Each row has a name. Each piece below is followed by the name of the row it came from, unless a question asks for something else. Each question is about the rows just above it. Some pieces are copies with a little noise. Places in a row count from 1.

[125 166  94 128 135  92 166  78 120 175  78 167  77 153  80 140 147 116
 138  99  91 107 122  91 172 129 177 134 169 149 142  97 108 124  94 130
 108 122 168 115 150  89  91 170 122 142  89  78 116  90 164 128 147 144
 109 177 146 112 154] : V
[125 166  94 128 135  92 166  78 120 175  78 167  77 153  80 140 147 116
 138  99  91 107 166  91 172 129 177 134 169 149 142  97 108 124  94 130
 108 122 168 115 150  89  91 170 122 142  89  78 116  90 164 128 147 144
 109 177 146 112 154] : L
[129 102 114 140 111 118  78  96  81 121  90  80 158 114 138  83  88  80
 127 158  99 101  97 111 132 167 103 103 120 177 129 144 115 121  84 103
  90 162 131 146 120  88 157 108 144  91 173  79 141 136 171 140 164 166
 163 172 152 120 134] : K
Where do [125 166  94 128 135  92 166  78 120 175  78 167  77 153  80 140 147 116
 138  99  91 107 166  91 172 129 177 134 169 149 142  97 108 124  94 130
 108 122 168 115 150  89  91 170 122 142  89  78 116  90 164 128 147 144
 109 177 146 112 154] appear? -> L
[157] is at row and place -> K, 43

[126 138 119 112 145 136 145 114 105 108] = F
[110 131 138 131 126 123 139 130 118 116] = T
[144 132 121 105 133 153 132 121 141 117] = X
[128 135  95 115 157 126 134 108 131 142] = D
[126 125 119 112 145 143 141  89 111 102] = G
[147 129 133 117 138 143 141  89 111 102] = J
[129 123 123 145 127 104 112 140 123 155] = M
[126 138 119 165 145 143 132  89 111 102] = B
Row and place of [140] in the named rows: -> M, 8
find: [126 138 119 165 145 143 132  89 111 102] -> B

[181 169 143 121 102  94] -> gumat
[143 127 105 111 105 123] -> kas
[125 135 134 127 133 134] -> puv
[112 121 131 145 136 131] -> Tonus
[124 152 176 177 146 125] -> Rofav
[130 133 130 130 130  95] -> pubu
[113  94 132 118 132 134] -> Vit
[126 135 139 140 139 127] -> govul
Times [94] occurs in Vit: -> 1
Which value appears more than once in pubu? -> [130]
find: [143 127 105 111 105 124] -> kas
Where in the named rows is [146]? -> Rofav, 5
Where do [111 105 123] appear? -> kas
find: [113  95 131 119 132 133] -> Vit
Times [130] occurs in pubu: -> 4

[131 132 123 132 122 124 124 132 119 132 130 122 133 132 123 121 133 132
 124 133 122 133 132 122 130 132 131 132 132] = kenab
[138 139 120 133 120 118 120 135 118 121 134 120 124 136 120 118 132 137
 119 132 121 120 136 120 106 100 137 137 137] = beles
[138 139 120 133 120 118 120 135 118 121 134 120 124 136 120 118 132 137
 119 132 121 133 136 120 135 136 137 137 137] = medad
[135 120 118 132 137 115 116 139 108 141 136 115 139 140 115 111 138 140
 116 138 115 139 139 114 136 139 138 140 140] = sor
[138 139 120 133 120 118 120 135 118 121 134 120 124 136 120 118 132 137
 119 132 121 133 136 120 135 136 121 137 137] = tutur
find: [138 139 120 133 120 118 120 135 118 121 134 120 124 136 120 118 132 137
 119 132 121 133 136 120 135 136 137 137 137] -> medad
[116 138 115 139 139 114 136 139 138] is in which row? -> sor
Count of [120] in beles: -> 7

[131  97 153 106] : vada
[154 124 134  91] : Mobok
[154 117 137 124] : Muli
[103 109 111 111] : Dud
[145 142 128  88] : geb
[120 120 130 120] : zuf
[100 112 155 111] : Fifi
[ 94 125 150 108] : dus
[123  97 123 108] : Pafif
[151 109 142  97] : Der
[120  98 156 109] : led
How many times does Pafif hold [123]? -> 2
find: [ 95 125 149 107] -> dus
Repeated in zuf: -> [120]
Where in the named rows is [151]? -> Der, 1
Repeated in Dud: -> [111]
find: [117 137] -> Muli

[129 136 135 138 131 136 133 125 128 129 117 131 141 144 117 138 104 133
 134 131 128 136 136 132 128 107 136 125 128 141 118 128 128 128 139 116
 119 168 128 139 118  97 131 138 118] -> lokep
[131 132 136 133 131 138 131 114 112 136 139 131 129 140 102 133  86 131
 119 128 131 136 131 116 111 130 131 110 131 138 128 156 173 131 139 130
 113 171 128 153 129 115 173 138 111] -> kire
[131 142 134 128 128 136 131 126 123 136 135 128 145 133 122 146 103 131
 131 128 131 131 131 123 128 112 128 124 138 136 124 131 138 128 141 123
 132 131 131 143 124 109 133 146 125] -> vifup
[131 142 134 128 128 136 131 126 123 136 135 128 145 133 122 146 103 131
 131 128 131 131 131 123 128 112 128 124 138 136 124 131 138 128 135 123
 132 131 131 143 124 109 133 146 125] -> maded
find: [129 138 135 139 132 137 131 126 127 130 117 131 141 144 117 137 105 134
 133 130 129 136 137 132 129 106 138 127 127 141 118 127 129 129 139 115
 118 167 128 137 117  95 132 138 119] -> lokep
find: [130 133 136 134 132 137 132 114 112 137 140 131 129 140 101 133  84 131
 119 128 132 136 131 114 113 132 131 110 132 137 130 156 172 130 139 130
 113 172 127 154 130 115 174 139 111] -> kire

[128 127 140 136 127  92 158 121 148 120 140 113 141 118] -> zap
[117 162 150 107 140 152 115 104 115 163 112 136 135 130] -> redi
[135 132 152 141 132 102 145 107 146 138 150 143 141 131] -> tam
[135 126 144 133 158 115 130 103 117 108 148 144 135 138] -> ved
[133 109 134 131 153 123 150 120  99 111 161 125 176 148] -> vizu
find: [117 162 150 107 140 152 115 104 115 163 112 136 135 130] -> redi
Where do [136 127  92 158 121 148 120 140 113 141 118] appear? -> zap

[112 128 113 131 134 133 134] = bogi
[171 153 146 176 142 121 142] = pilid
[182 109 140 112 113 106  92] = kibi
[165 109 154 108 139 125 135] = sekor
[ 97  98 122 130 114 151 110] = Giv
[122 120  91 138 119 162 121] = moku
[127 129 144 117 135 141 126] = mavuf
[105 170 130 136 102 111 147] = fadi
Repeated in bogi: -> [134]
[110] is at row and place -> Giv, 7
Where do [109 140 112] appear? -> kibi

[ 86 152 147 119 117 118 147] -> Bikid
[ 81 134 144 124 110 109 139] -> Ladin
[111 138 112 148 124 116 164] -> zet
[110 138 129 137 114 117 162] -> savir
[120 149 136 114 122 104 153] -> vulif
[ 96 133 157 113 126 108 143] -> rom
[102 142 138 132  94 100 119] -> figok
[ 92 150 155 134 123 109 167] -> dirur
[113 141 128 133 127 121 156] -> Labin
[152] is at row and place -> Bikid, 2
find: [111 138 112 148 123 116 163] -> zet

[113 113 108 113 113 140 132 113 132 132] -> mumot
[147 113  82  97 112 147  80  91 142 146] -> dod
[132 125 108 113 127 132 107 113 132  96] -> Roken
[ 95  82 113  97 147 112 102 107 114  95] -> Gedi
[134 141  90 102 141 134  89 102 133 134] -> buvif
Which row holds [134 141]? -> buvif
How many times does mumot hold [113]? -> 5
find: [113  82  97 112 147] -> dod
find: [132 125 108 113 127 132 107 113 132  96] -> Roken
Which row holds [147 113]? -> dod

[121 168 147 130 139 150 149 142 103 142 103 140 109] -> sed
[121 168 147 102 109 150 149 142 109 142 103 140 109] -> konip
[149 139 121 130 150 147 168 103 142 113 109 148 110] -> tef
[121 138 140 131 137 150 149 136 114 142 137 116 137] -> gimib
[121 119 116 122 120 100  99 122 144 113 109 148 110] -> nam
[121 168 147 130 139 150 149 142 103 142 103 140 110] -> Dala
[122 127 133 130 132 140 140 131 123 135 139 118 137] -> supet
find: [121 168 147 130 139 150 149 142 103 142 103 140 109] -> sed
Where do [100  99] appear? -> nam
Where do [121 168 147 102 109 150 149 142 109] appear? -> konip
find: [120 168 146 103 109 150 149 142 109 142 102 139 108] -> konip
Repeated in gimib: -> [137]
How many times does sed hold [103]? -> 2

[170 128 124 126 145 127]  zaz
[125 125 104 132  95 125]  viza
[157 158 158 136 129 129]  Lepom
[170 128 124 126 163 127]  fadu
The value that viza holds more than once: -> [125]
How many times does Lepom hold [158]? -> 2
[125 125 104 132  95 125] is in which row? -> viza
find: [157 157 158 135 130 127] -> Lepom
find: [170 128 123 122 146 126] -> zaz
[157] is at row and place -> Lepom, 1

[131 132 125 125 125]  vobun
[137  96  95 165 168]  nog
[131 147 126 108 112]  mede
[128 121 165 126 168]  Vif
[127 149 168 165  95]  Tak
find: [128 148 169 164  96] -> Tak
Times [125] occurs in vobun: -> 3
find: [ 95 165 168] -> nog

[125 125 125 106 106 106 123 106 102 131] = dasol
[133  92 130 141 126 136 137 130 125 144] = suvet
[120 146 113 131 139 144 145 124 144  92] = gos
[121 130 145  96 121  85  93 128  73 152] = takaz
[129 142 135  99 124  96  94 122  95 149] = Mam
[119 128 126 129 138 140 137 127 137 113] = Ruk
[131 154 126 136 140 133 129 126 136  82] = gul
Count of [124] in gos: -> 1
find: [125 125 125 106 106 106 123 106 102 131] -> dasol
Row and place of [82] in the named rows: -> gul, 10
How many times does dasol hold [126]? -> 0
[149] is at row and place -> Mam, 10

[112 160 158 156 107 155 100 104 154 113 106 113 152 123 101 161 103 137
 143 106 151  97 103 101  98 109 163  90 101 100] = Pafit
[115 136 146 141 123 152 102 112 144 120 114 138 149 116 116 141 136 154
 121 110 147 120 114  97  98 109 163  90 101 108] = vuk
[115 136 146 141 123 152 102 112 144 120 114 138 149 116 116 141 136 154
 121 110 147 120 114  97 109  99 148 106  97 117] = Vuz
[115 116 146 141 123 152 118 112 144 120 114 138 149 115 116 142 115 115
 121 116 147 120 114  97 109  99 148 106  97 117] = Figur
find: [115 136 146 141 123 152 102 112 144 120 114 138 149 116 116 141 136 154
 121 110 147 120 114  97 109  99 148 106  97 117] -> Vuz

[118 113 132 144 120 122 112 104 123 124 121 124 114 118] : manir
[134 119 133 117 120 153 147 142 112 133 120 112 144 120] : rofer
[134 119 133 117 150 149 147 142 112 133 147 112 144 120] : vudif
[140 138 118 110 145  90 108 111 138 119 119 143 111 133] : Lim
[152 142 136 164 105 133 139 141 140 120 138 142 142 152] : Nokib
[156 151 145 144 156 100 116 123 151 151 117 158 120 156] : Zot
[134 119 133 117 150 123 147 142 122  95 129 124 116 127] : Bor
[102 114 127 138 120 129 123 125 116 114 116 110 124 117] : pel
[134 108 129 133 133 175 153 148 102 132 153  98 148 114] : zam
[101 123 150 117 151 123 116 144 133 130 136 127 141 132] : bafi
[177 112 135 104 106 127 120 116 109 110 125 109 117 116] : Lazu
find: [123 116 144 133 130 136] -> bafi
Count of [119] in Lim: -> 2
Which row holds [134 119 133 117 150 149 147 142 112 133 147 112 144 120]? -> vudif
The value that bafi holds more than once: -> [123]
find: [136 116 133 117 146 121 146 143 123  95 130 123 115 125] -> Bor
Where in the named rows is [177]? -> Lazu, 1
Times [151] occurs in Zot: -> 3

[176 147 133 127 129 143 100 154 136  91] = bubiv
[180 139 162 128 123 140 102 111 127 108] = nomup
[135 106 146 135 134 116 148  74 121 163] = Livat
find: [129 143] -> bubiv
Row and place of [136] in the named rows: -> bubiv, 9

[134 158 120 162 138 126 136  84 120 113 101 113 166 112 120 126 136 134
 124  76 130 139 127 170 139 129 151  98 108 119 130 151  77 158 131 152
 120 162 140 131 102 105 132 143 141 149 115] : tir
[139 149 146 103 109 154 121 111 117 110 107 112 112 107 162 143 108 173
 117 109 137 160 113 133 157 146 120 120 115 146  91 123  81 149 131 161
 110 151 150 105 104  86 125 150 118 140 126] : fil
[125 121 107 170 179  92 149 137 120 128 125 122 160 120  99 107 156 109
 129  92 113  98 142 157  84 111 141 116 125  93 155 153 117 123 118 151
 133 130 139 162 119 125 142 126 136 125 100] : Runed
[137 161 127 145 121 140 130  84 119 108 100 113 150 109 136 132 126 149
 121  82 135 149 121 163 154 135 143 102 108 129 116 142  73 161 134 156
 116 162 145 119  99  98 127 147 135 131 122] : sakeg
[127 137 111 175 171  99 148 115 121 124 115 116 172 118 100 113 151 112
 129  82 118 112 138 166 100 117 149 105 117 100 152 157 101 136 122 149
 130 145 136 156 114 118 141 131 141 134 102] : Mab
[139 157 135 124 111 150 125  93 118 107 102 113 130 106 151 137 116 163
 118  93 137 156 116 150 159 141 132 110 110 138 101 132  75 158 134 160
 112 158 149 109 100  90 124 149 127 148 126] : nov
[128  94  96 147 162  99 140 169 119 129 143 139 121 123 113  99 159 116
 124 119 113  79 146 138  80 100 118 140 140  92 148 136 146 104 114 155
 136  98 152 153 123 140 133 119 122 115 110] : Dol
[130 150 115 173 156 112 143  96 121 119 107 114 174 116 107 120 144 120
 128  76 124 126 133 171 120 123 153  99 111 109 143 156  87 149 127 148
 126 156 136 145 119 112 137 138 143 143 108] : duv
[139 157 135 124 111 150 125  93 118 107 102 113 130 106 151 137 116 163
 118  93 137 156 116 150 159 141 132 129 132  90 153 146 132 111 115 154
 135 113 145 161 121 131 139 121 129 118 103] : belub
find: [134 158 121 162 139 126 136  84 120 113 100 112 166 112 120 125 136 134
 123  76 130 139 127 169 138 129 152  99 107 119 131 150  77 158 130 152
 121 161 140 131 102 104 132 143 141 149 116] -> tir
The row with [139 157 135 124 111 150 125  93 118 107 102 113 130 106 151 137 116 163
 118  93 137 156 116 150 159 141 132 129 132  90 153 146 132 111 115 154
 135 113 145 161 121 131 139 121 129 118 103] is -> belub
find: [139 157 135 124 111 150 125  93 118 107 102 113 130 106 151 137 116 163
 118  93 137 156 116 150 159 141 132 110 110 138 101 132  75 158 134 160
 112 158 149 109 100  90 124 149 127 148 126] -> nov
find: [128  93  96 148 162  99 141 169 118 130 143 138 121 123 113  98 160 116
 124 119 113  80 146 139  80 100 119 141 139  92 149 136 145 103 115 154
 136  98 150 152 123 140 134 120 122 114 111] -> Dol

[145 158  98 110] : bufa
[ 95 164  86 137] : tet
[125 127 140 127] : fam
[126 120 108 132] : Puf
[125 142 142 142] : tapaf
[ 91 147 116 128] : vetof
[ 90  90 131 131] : Lene
[138 115  85 115] : nas
[ 87 170  90 142] : zodap
Which value appears more than once in tapaf? -> [142]
Row and place of [140] in the named rows: -> fam, 3
Times [90] occurs in Lene: -> 2

